Below are the code and all the weights of a small trained network. Each question names an input and a class and asks about switching units off, where a switched-off unit gives its printed mean instead of its output.

import numpy as np


def w(rows, s, z=0):
    codes = np.array(rows[::2]) - 128.0
    scale = np.full(codes.shape[1], s)
    scale[-1] = z or s
    return codes * scale


def norm(h):
    return h / np.sqrt((h * h).mean(-1, keepdims=True) + 1e-5)


def f(y):
    return y / 2 * (1 + np.tanh(0.7978845608 * (y + 0.044715 * y**3)))


def log_softmax(a):
    a = a - a.max(-1, keepdims=True)
    return a - np.log(np.exp(a).sum(-1, keepdims=True))


def net(x, mask):
    res = np.array(x, float).reshape(1, 3) / 4 @ E
    u = 0
    for l in range(2):
        y = f(norm(res) @ A[l][:, :-1].T + A[l][:, -1])
        res = res + np.where(mask[u : u + 6], y, B[l][:, -1]) @ B[l][:, :-1]
        u += 6
    return log_softmax(norm(res)[-1] @ U[:, :-1].T + U[:, -1])


A, B = {}, {}
E = w([
[193,72,251,164,100,78,102,175,55],'x0',
[107,134,84,185,51,66,151,216,208],'x1',
[91,66,195,99,84,53,163,36,254],'x2',
],0.0033)
A[0] = w([
[184,170,111,199,184,116,145,209,93,15],'L0N0',
[109,156,93,188,62,106,172,229,165,25],'L0N1',
[219,225,2,234,145,98,114,230,101,92],'L0N2',
[160,150,64,203,93,73,206,205,180,54],'L0N3',
[70,151,31,133,131,128,144,169,177,21],'L0N4',
[189,37,199,210,69,62,101,210,73,2],'L0N5',
],0.0056,0.0053)
B[0] = w([
[84,54,229,78,103,185,114,197,179,156],'L0N0',
[85,148,118,95,177,66,33,39,40,172],'L0N1',
[126,35,214,22,88,224,169,152,126,254],'L0N2',
[47,203,84,117,168,49,63,2,40,183],'L0N3',
[199,173,24,224,144,174,154,188,207,156],'L0N4',
[223,239,58,225,145,74,212,116,97,205],'L0N5',
],0.008,0.0058)
A[1] = w([
[87,172,171,50,62,135,30,110,50,146],'L1N0',
[67,174,35,91,78,200,130,98,180,104],'L1N1',
[85,121,146,165,20,43,205,71,200,65],'L1N2',
[104,164,109,113,171,104,81,30,33,139],'L1N3',
[124,99,158,152,73,136,255,161,182,253],'L1N4',
[38,112,159,108,62,26,101,106,152,48],'L1N5',
],0.0071,0.0039)
B[1] = w([
[41,80,38,162,183,122,58,161,167,225],'L1N0',
[221,189,182,209,77,72,180,120,57,202],'L1N1',
[46,33,208,60,76,208,191,229,95,191],'L1N2',
[59,115,39,203,218,50,40,164,59,254],'L1N3',
[129,166,62,165,194,168,112,86,255,230],'L1N4',
[37,32,120,92,142,217,64,222,111,160],'L1N5',
],0.0079,0.0061)
U = w([
[40,92,82,161,195,77,57,100,78,146],'0',
[111,50,186,69,106,223,205,228,124,170],'1',
[220,212,106,198,92,97,213,112,115,159],'2',
[120,130,48,172,185,123,108,131,208,193],'3',
[164,133,203,9,30,33,83,42,121,1],'4',
[145,182,247,21,20,51,46,40,127,1],'5',
[165,140,220,52,1,36,33,55,153,1],'6',
],0.011,0.0087)

Each question gives the input, the list of numbers given to net, and the class t.
The units are the neurons (one row each of A and B). Each row of codes is followed by its name. A weight is (code - 128) times the scale printed after its matrix; where a second scale follows, it is the last column's (A, B and U).
mask holds one flag per neuron, layer by layer. A switched-off neuron (its flag False) gives its mean, the last column of its row in B, instead of its output. The means were averaged over made-up inputs and are rounded, as every weight is.
A unit's drop is (log p(t) with every unit on - log p(t) with that unit switched off) / (log p(t) with every unit on - log p(t) with every unit switched off).
The circuit of an input: a set's keep is (log p(t) with only the set's units on - log p(t) with every unit switched off) / (log p(t) with every unit on - log p(t) with every unit switched off). Starting from all 12 units, units are removed one at a time, each time the one whose removal leaves the highest keep (on an exact tie, the one counted first), for as long as the keep stays at least 0.8.
units of the circuit, in order: the units of the circuit, biggest drop first
top k neurons: the k neurons with the biggest drops, biggest first
top k neurons in layer l: the k neurons of layer l with the biggest drops, biggest first
drop of u: that unit's drop, to one decimal
input [7,-3,6], class 2: units of the circuit, in order => [L0N5, L1N0]
input [0,-7,-8], class 1: units of the circuit, in order => [L0N3, L0N1]
input [3,1,-5], class 1: units of the circuit, in order => [L0N2]
input [-1,7,8], class 1: top 2 neurons in layer 1 => [L1N2, L1N5]
input [6,5,5], class 2: top 3 neurons => [L0N5, L0N2, L1N0]
input [-8,6,7], class 2: top 4 neurons => [L0N4, L1N1, L0N2, L0N0]
input [-8,3,-7], class 2: top 2 neurons in layer 1 => [L1N1, L1N2]
input [2,-6,8], class 1: top 2 neurons => [L0N3, L0N1]
input [2,0,-2], class 3: top 4 neurons => [L1N4, L0N5, L1N2, L1N1]
input [-8,-5,-1], class 2: top 3 neurons => [L1N1, L0N3, L0N1]
input [8,-3,7], class 2: top 4 neurons in layer 0 => [L0N5, L0N0, L0N2, L0N3]
input [-6,7,6], class 0: top 2 neurons in layer 0 => [L0N3, L0N2]
input [-5,8,-1], class 0: top 2 neurons => [L0N3, L0N1]
input [-2,8,5], class 0: units of the circuit, in order => [L0N3]
input [-7,0,0], class 2: drop of L1N1 => 0.2
input [6,3,4], class 2: drop of L0N5 => 1.4
input [7,-3,-1], class 2: drop of L1N1 => 0.0
input [5,4,-3], class 2: drop of L0N2 => 0.1
